Below are the code and all the weights of a small trained network. Each question names an input and a class and asks about switching units off, where a switched-off unit gives its printed mean instead of its output.

import numpy as np


def w(rows, s, z=0):
    codes = np.array(rows[::2]) - 128.0
    scale = np.full(codes.shape[1], s)
    scale[-1] = z or s
    return codes * scale


def norm(h):
    return h / np.sqrt((h * h).mean(-1, keepdims=True) + 1e-5)


def f(y):
    return np.maximum(y, 0)


def log_softmax(a):
    a = a - a.max(-1, keepdims=True)
    return a - np.log(np.exp(a).sum(-1, keepdims=True))


def net(x, mask):
    res = np.array(x, float).reshape(1, 6) / 4 @ E
    u = 0
    for l in range(4):
        y = f(norm(res) @ A[l][:, :-1].T + A[l][:, -1])
        res = res + np.where(mask[u : u + 13], y, B[l][:, -1]) @ B[l][:, :-1]
        u += 13
    return log_softmax(norm(res)[-1] @ U[:, :-1].T + U[:, -1])


A, B = {}, {}
E = w([
[148,131,35,70,192,48,3,162,227,186,171],'x0',
[53,141,110,118,115,123,85,32,86,198,103],'x1',
[230,136,170,223,180,135,35,86,73,96,98],'x2',
[62,66,150,129,159,97,107,203,55,136,148],'x3',
[45,150,178,153,103,114,81,110,178,34,124],'x4',
[137,177,175,87,149,204,67,140,132,163,255],'x5',
],0.0082)
A[0] = w([
[194,154,69,153,135,161,124,7,214,109,108,39],'0.n1',
[63,143,171,153,152,67,50,76,184,22,97,101],'0.n2',
[228,88,115,155,81,88,121,224,151,41,137,3],'0.n3',
[66,57,100,178,166,85,59,231,13,111,113,73],'0.n4',
[181,162,115,147,157,83,65,98,76,83,71,37],'0.n5',
[231,92,89,154,151,75,168,120,79,250,117,43],'0.n6',
[126,47,75,123,160,63,114,86,138,96,11,9],'0.n7',
[108,134,110,156,156,61,111,138,181,130,82,152],'0.n8',
[165,85,94,134,113,98,23,165,178,156,97,37],'0.n9',
[174,88,154,93,127,163,70,92,86,94,169,135],'0.n10',
[165,153,126,122,145,97,50,146,81,60,71,50],'0.n11',
[165,161,117,164,142,121,188,87,201,122,106,116],'0.n12',
[74,118,92,141,116,75,70,1,74,194,101,23],'0.n13',
],0.0094,0.0049)
B[0] = w([
[149,111,238,26,77,73,118,131,138,149,134,227],'0.n1',
[168,99,56,80,64,243,83,166,95,89,118,254],'0.n2',
[79,186,168,135,225,189,121,142,181,133,39,208],'0.n3',
[150,116,254,5,61,74,128,126,142,146,136,248],'0.n4',
[134,50,140,175,120,134,159,132,146,207,134,208],'0.n5',
[156,91,70,93,57,236,59,174,110,64,109,211],'0.n6',
[125,228,107,208,68,87,133,187,107,147,89,216],'0.n7',
[127,124,76,131,138,86,105,138,136,116,155,220],'0.n8',
[165,122,53,106,191,39,98,85,116,118,171,221],'0.n9',
[100,101,118,170,107,140,204,133,147,192,175,192],'0.n10',
[154,54,140,171,128,132,143,139,152,158,140,193],'0.n11',
[117,112,203,52,100,86,138,156,104,150,135,207],'0.n12',
[50,163,170,134,227,192,93,112,166,155,34,214],'0.n13',
],0.013,0.0066)
A[1] = w([
[129,167,150,151,164,175,99,99,130,135,253,23],'1.n1',
[59,136,95,117,109,116,149,165,170,135,136,45],'1.n2',
[165,114,159,180,140,121,119,101,131,110,116,69],'1.n3',
[125,147,127,152,171,124,100,138,122,105,142,48],'1.n4',
[149,148,148,144,234,138,166,187,169,80,139,11],'1.n5',
[106,68,106,113,133,133,184,109,189,129,136,37],'1.n6',
[134,114,94,164,129,72,158,124,120,78,58,2],'1.n7',
[181,145,119,134,132,126,158,107,167,86,129,28],'1.n8',
[165,132,119,107,172,145,166,152,124,94,133,80],'1.n9',
[138,118,106,118,70,109,126,121,112,123,155,53],'1.n10',
[89,95,145,169,102,114,80,101,159,35,142,85],'1.n11',
[131,118,135,165,156,130,191,59,44,60,137,22],'1.n12',
[152,129,109,104,166,133,142,127,35,154,114,110],'1.n13',
],0.015,0.0031)
B[1] = w([
[113,237,144,221,70,99,128,230,94,177,180,228],'1.n1',
[129,13,119,175,104,139,169,114,178,179,145,253],'1.n2',
[118,84,159,160,84,103,135,125,135,113,165,158],'1.n3',
[126,160,134,124,155,90,182,131,166,140,181,139],'1.n4',
[82,134,196,145,226,188,125,149,234,103,40,220],'1.n5',
[100,118,68,105,126,99,209,129,167,165,73,180],'1.n6',
[130,236,149,191,80,128,148,216,128,184,171,174],'1.n7',
[107,115,161,119,125,124,65,111,160,124,133,143],'1.n8',
[75,129,147,126,114,167,92,127,189,95,89,188],'1.n9',
[87,164,131,131,189,158,214,154,154,150,136,213],'1.n10',
[190,79,95,51,99,212,102,147,97,139,96,165],'1.n11',
[134,157,170,123,205,109,213,53,62,63,143,152],'1.n12',
[66,107,150,133,49,175,57,126,187,9,148,166],'1.n13',
],0.011,0.0045)
A[2] = w([
[120,124,189,152,107,191,212,89,95,104,91,206],'2.n1',
[18,161,90,158,173,146,81,6,64,189,93,13],'2.n2',
[156,123,119,129,163,78,165,171,150,62,71,47],'2.n3',
[65,124,76,104,140,121,200,72,168,133,135,7],'2.n4',
[226,202,119,121,75,147,167,12,204,136,99,49],'2.n5',
[151,139,158,109,165,121,177,62,78,84,122,40],'2.n6',
[140,131,119,108,160,198,109,151,131,144,81,101],'2.n7',
[136,140,195,74,129,81,133,115,110,117,166,63],'2.n8',
[141,26,113,205,122,112,160,92,153,173,146,58],'2.n9',
[188,103,177,206,189,141,80,93,80,126,144,125],'2.n10',
[123,116,192,61,127,54,135,110,109,117,128,28],'2.n11',
[158,136,115,164,99,67,173,101,114,67,41,135],'2.n12',
[139,123,40,125,204,68,102,99,182,127,162,68],'2.n13',
],0.014,0.0019)
B[2] = w([
[169,155,92,111,212,68,70,64,101,103,123,247],'2.n1',
[119,164,221,195,229,202,162,194,249,25,126,163],'2.n2',
[76,172,191,181,140,221,40,58,120,155,158,168],'2.n3',
[219,44,148,194,95,119,106,136,160,130,111,172],'2.n4',
[105,39,197,86,79,107,11,220,143,113,158,158],'2.n5',
[170,168,160,149,161,105,116,107,85,70,148,143],'2.n6',
[92,165,127,133,158,168,247,70,153,108,158,204],'2.n7',
[64,121,99,56,84,74,147,84,125,150,74,185],'2.n8',
[126,115,115,169,127,122,241,73,126,158,140,165],'2.n9',
[101,19,101,156,40,65,159,136,194,85,89,149],'2.n10',
[82,115,162,72,99,110,151,128,126,144,208,195],'2.n11',
[92,184,121,137,102,116,169,178,117,122,218,160],'2.n12',
[120,165,157,140,160,90,133,41,59,47,130,182],'2.n13',
],0.014,0.011)
A[3] = w([
[174,129,108,108,117,197,96,69,124,144,132,86],'3.n1',
[119,179,78,204,158,144,153,79,149,110,122,116],'3.n2',
[109,218,101,187,63,107,150,169,101,149,110,65],'3.n3',
[188,37,111,221,114,131,137,96,128,187,128,28],'3.n4',
[133,105,52,134,196,71,42,117,138,130,162,58],'3.n5',
[122,111,119,132,127,103,122,142,199,119,172,117],'3.n6',
[99,143,144,99,192,171,123,82,150,156,124,109],'3.n7',
[158,164,68,130,172,44,94,51,56,79,171,118],'3.n8',
[95,122,65,141,135,62,121,160,110,129,16,107],'3.n9',
[63,71,141,122,177,130,124,165,40,114,132,148],'3.n10',
[161,120,66,130,95,183,74,140,128,111,129,154],'3.n11',
[171,91,19,101,100,248,132,149,67,63,140,1],'3.n12',
[124,190,121,180,103,128,125,185,68,197,133,80],'3.n13',
],0.014,0.0027)
B[3] = w([
[68,125,97,97,130,81,133,195,116,86,157,168],'3.n1',
[148,116,138,26,95,81,108,121,111,167,112,232],'3.n2',
[153,148,134,190,142,142,85,137,105,214,210,201],'3.n3',
[101,55,52,165,109,124,211,117,134,156,93,231],'3.n4',
[212,147,189,142,143,119,169,86,63,40,112,195],'3.n5',
[138,93,141,173,100,160,86,107,33,104,63,227],'3.n6',
[158,147,102,163,141,116,144,157,183,163,98,251],'3.n7',
[204,159,82,129,200,72,153,98,79,131,75,254],'3.n8',
[123,155,170,150,136,155,133,134,120,126,234,158],'3.n9',
[240,113,110,136,73,110,33,163,176,132,106,173],'3.n10',
[106,144,106,95,147,167,204,125,111,97,125,175],'3.n11',
[105,146,6,84,132,205,99,143,107,70,182,186],'3.n12',
[76,201,110,179,86,76,128,130,90,156,131,191],'3.n13',
],0.016,0.007)
U = w([
[116,166,232,171,214,189,109,144,251,102,68,150],'0',
[219,173,137,142,202,51,119,69,51,65,116,164],'1',
[107,89,220,34,53,86,65,159,130,154,149,151],'2',
[103,220,125,236,97,148,125,182,86,194,196,137],'3',
[122,121,43,89,133,237,140,158,115,40,152,136],'4',
[138,18,108,223,110,130,217,101,140,153,88,135],'5',
[96,157,110,67,169,128,184,108,151,182,124,103],'6',
[66,105,116,127,236,128,133,71,140,170,210,1],'7',
],0.013,0.0075)

Each question gives the input, the list of numbers given to net, and the class t.
The units are the neurons (one row each of A and B). Each row of codes is followed by its name. A weight is (code - 128) times the scale printed after its matrix; where a second scale follows, it is the last column's (A, B and U).
mask holds one flag per neuron, layer by layer. A switched-off neuron (its flag False) gives its mean, the last column of its row in B, instead of its output. The means were averaged over made-up inputs and are rounded, as every weight is.
A unit's drop is (log p(t) with every unit on - log p(t) with that unit switched off) / (log p(t) with every unit on - log p(t) with every unit switched off).
The circuit of an input: a set's keep is (log p(t) with only the set's units on - log p(t) with every unit switched off) / (log p(t) with every unit on - log p(t) with every unit switched off). Starting from the 12 units with the biggest drops (on a tie, the unit counted first), units are removed one at a time, each time the one whose removal leaves the highest keep (on an exact tie, the one counted first), for as long as the keep stays at least 0.8.
units of the circuit, in order: the units of the circuit, biggest drop first
top k neurons: the k neurons with the biggest drops, biggest first
k most important neurons of layer l: the k neurons of layer l with the biggest drops, biggest first
input [1,7,4,-2,-8,5], class 4: 2 most important neurons of layer 1 -> 1.n13, 1.n5
input [-4,6,0,-3,2,0], class 0: units of the circuit, in order -> 0.n13
input [-4,-6,-2,7,-7,0], class 2: top 3 neurons -> 0.n4, 0.n2, 0.n13
input [2,4,0,5,-5,5], class 2: top 2 neurons -> 0.n2, 0.n4
input [4,-8,-7,2,8,2], class 0: top 3 neurons -> 1.n5, 0.n3, 0.n6
input [3,-2,8,-3,-8,8], class 3: top 3 neurons -> 1.n1, 0.n10, 0.n2
input [-8,8,4,4,-5,-2], class 0: units of the circuit, in order -> 0.n13, 2.n2
input [-1,-2,4,-5,-5,1], class 2: 3 most important neurons of layer 0 -> 0.n1, 0.n2, 0.n12
input [-7,-1,-7,7,-3,-3], class 1: 3 most important neurons of layer 0 -> 0.n1, 0.n5, 0.n10
input [-1,2,-7,8,-7,-3], class 2: top 2 neurons -> 0.n4, 0.n2
input [-5,-2,-4,7,-4,-1], class 2: top 2 neurons -> 0.n4, 2.n11
input [-3,2,8,7,6,2], class 5: top 4 neurons -> 0.n11, 0.n5, 0.n10, 0.n1
input [6,-7,-7,0,-8,6], class 4: top 3 neurons -> 0.n6, 0.n13, 0.n3
input [-8,8,-8,-4,0,-8], class 0: units of the circuit, in order -> 2.n2, 0.n13
input [-3,6,8,-7,2,6], class 5: top 3 neurons -> 0.n4, 0.n5, 0.n10
input [-2,6,6,2,5,-3], class 0: top 2 neurons -> 0.n13, 2.n2
input [-7,-4,1,7,5,8], class 3: units of the circuit, in order -> 1.n1
input [-5,8,7,1,7,-1], class 0: top 4 neurons -> 0.n13, 2.n2, 0.n6, 1.n2
input [-4,6,0,6,-1,4], class 0: units of the circuit, in order -> 0.n13, 2.n2
input [6,-6,0,0,-7,-6], class 4: units of the circuit, in order -> 0.n6
input [4,3,7,0,3,6], class 5: units of the circuit, in order -> 0.n5, 2.n10
input [7,-5,-1,2,6,3], class 1: top 3 neurons -> 0.n9, 2.n13, 0.n6
input [8,1,-8,0,8,-3], class 1: top 3 neurons -> 2.n13, 0.n9, 0.n8
input [-4,-3,6,6,-7,-5], class 4: top 4 neurons -> 0.n6, 0.n1, 0.n12, 3.n12
input [-3,1,7,-8,-1,-3], class 2: top 2 neurons -> 0.n1, 0.n12
input [-8,-8,-8,-4,0,-2], class 0: 3 most important neurons of layer 0 -> 0.n5, 0.n10, 0.n4
input [1,4,-4,3,8,-3], class 4: units of the circuit, in order -> 0.n2
input [-4,-7,6,-2,-5,6], class 0: units of the circuit, in order -> 1.n5, 0.n3
input [-3,-3,8,-4,7,-2], class 5: 2 most important neurons of layer 0 -> 0.n5, 0.n11
